Below are the code and all the weights of a small trained network. Each question names an input and a class and asks about switching units off, where a switched-off unit gives its printed mean instead of its output.

import numpy as np


def w(rows, s, z=0):
    codes = np.array(rows[::2]) - 128.0
    scale = np.full(codes.shape[1], s)
    scale[-1] = z or s
    return codes * scale


def f(y):
    return np.maximum(y, 0)


def log_softmax(a):
    a = a - a.max(-1, keepdims=True)
    return a - np.log(np.exp(a).sum(-1, keepdims=True))


def net(x, mask):
    res = np.array(x, float).reshape(1, 3) / 4 @ E
    y = f(res @ A[0][:, :-1].T + A[0][:, -1])
    res = res + np.where(mask, y, B[0][:, -1]) @ B[0][:, :-1]
    return log_softmax(res[-1] @ U[:, :-1].T + U[:, -1])


A, B = {}, {}
E = w([
[140,12,187,127],'x0',
[131,97,131,249],'x1',
[217,154,134,143],'x2',
],0.011)
A[0] = w([
[92,158,92,134,70],'n1',
[118,151,117,132,255],'n2',
[208,134,109,131,98],'n3',
[166,107,138,118,122],'n4',
[96,129,138,84,14],'n5',
[157,112,149,119,90],'n6',
[115,173,124,190,88],'n7',
[175,143,150,119,40],'n8',
[201,132,116,120,40],'n9',
[128,125,179,133,46],'n10',
[119,114,142,176,59],'n11',
[127,184,107,155,33],'n12',
[200,134,134,114,19],'n13',
[112,181,129,115,29],'n14',
[105,144,68,127,7],'n15',
[186,142,128,71,50],'n16',
[69,156,163,76,152],'n17',
[123,102,182,137,40],'n18',
[140,120,91,73,73],'n19',
[138,108,168,116,160],'n20',
[79,112,97,182,97],'n21',
[166,109,97,68,52],'n22',
[143,87,117,113,231],'n23',
[162,192,111,127,171],'n24',
[127,162,169,52,36],'n25',
[79,116,112,115,18],'n26',
[122,70,152,107,168],'n27',
[167,161,32,117,14],'n28',
[95,144,175,65,70],'n29',
[7,120,129,126,92],'n30',
[61,117,129,90,94],'n31',
[88,155,88,147,247],'n32',
[103,129,142,90,89],'n33',
[115,94,154,101,93],'n34',
],0.018,0.0038)
B[0] = w([
[78,70,113,90,193],'n1',
[149,79,103,77,199],'n2',
[114,224,162,140,197],'n3',
[75,134,86,67,179],'n4',
[122,113,172,170,180],'n5',
[92,116,110,98,169],'n6',
[143,82,118,150,203],'n7',
[88,166,126,151,165],'n8',
[54,173,167,125,182],'n9',
[98,71,169,102,154],'n10',
[151,131,182,162,184],'n11',
[106,79,163,142,199],'n12',
[57,182,169,179,182],'n13',
[99,119,118,130,189],'n14',
[68,95,112,116,176],'n15',
[157,117,163,177,219],'n16',
[171,129,159,144,240],'n17',
[117,87,129,119,186],'n18',
[168,97,130,162,200],'n19',
[90,116,71,108,197],'n20',
[180,110,186,173,209],'n21',
[148,111,153,179,202],'n22',
[109,137,84,86,208],'n23',
[105,115,77,86,237],'n24',
[148,88,140,173,239],'n25',
[61,201,167,154,167],'n26',
[111,105,84,69,242],'n27',
[65,82,99,125,216],'n28',
[166,75,152,159,223],'n29',
[97,254,141,120,254],'n30',
[123,175,136,155,215],'n31',
[148,101,80,87,232],'n32',
[162,118,142,166,185],'n33',
[76,125,107,98,198],'n34',
],0.0094,0.0091)
U = w([
[77,93,108,65,54],'0',
[86,251,163,134,85],'1',
[174,92,182,186,80],'2',
[150,144,109,72,254],'3',
],0.019,0.0092)

Each question gives the input, the list of numbers given to net, and the class t.
The units are the neurons (one row each of A and B). Each row of codes is followed by its name. A weight is (code - 128) times the scale printed after its matrix; where a second scale follows, it is the last column's (A, B and U).
mask holds one flag per neuron, in row order. A switched-off neuron (its flag False) gives its mean, the last column of its row in B, instead of its output. The means were averaged over made-up inputs and are rounded, as every weight is.
A unit's drop is (log p(t) with every unit on - log p(t) with that unit switched off) / (log p(t) with every unit on - log p(t) with every unit switched off).
most important unit: the unit with the biggest drop
k most important neurons: the k neurons with the biggest drops, biggest first
drop of u: that unit's drop, to one decimal
input [6,4,6], class 0: most important unit : n30
input [0,-3,-3], class 3: 2 most important neurons : [n3, n13]
input [7,-6,-8], class 1: 3 most important neurons : [n30, n31, n26]
input [-6,-7,6], class 2: 2 most important neurons : [n16, n25]
input [7,3,8], class 1: 2 most important neurons : [n3, n13]
input [7,-8,8], class 1: 3 most important neurons : [n13, n3, n9]
input [-3,-8,-8], class 1: 3 most important neurons : [n30, n26, n31]
input [-7,-7,5], class 0: 2 most important neurons : [n24, n28]
input [-5,6,-1], class 2: 2 most important neurons : [n21, n27]
input [6,-2,8], class 1: 2 most important neurons : [n3, n13]
input [0,-2,-3], class 3: 4 most important neurons : [n3, n13, n9, n8]
input [6,6,-4], class 0: drop of n25 : 0.2
input [3,8,-8], class 1: drop of n30 : 1.4
input [5,-1,-6], class 1: most important unit : n30
input [-7,8,-1], class 2: drop of n11 : 0.4
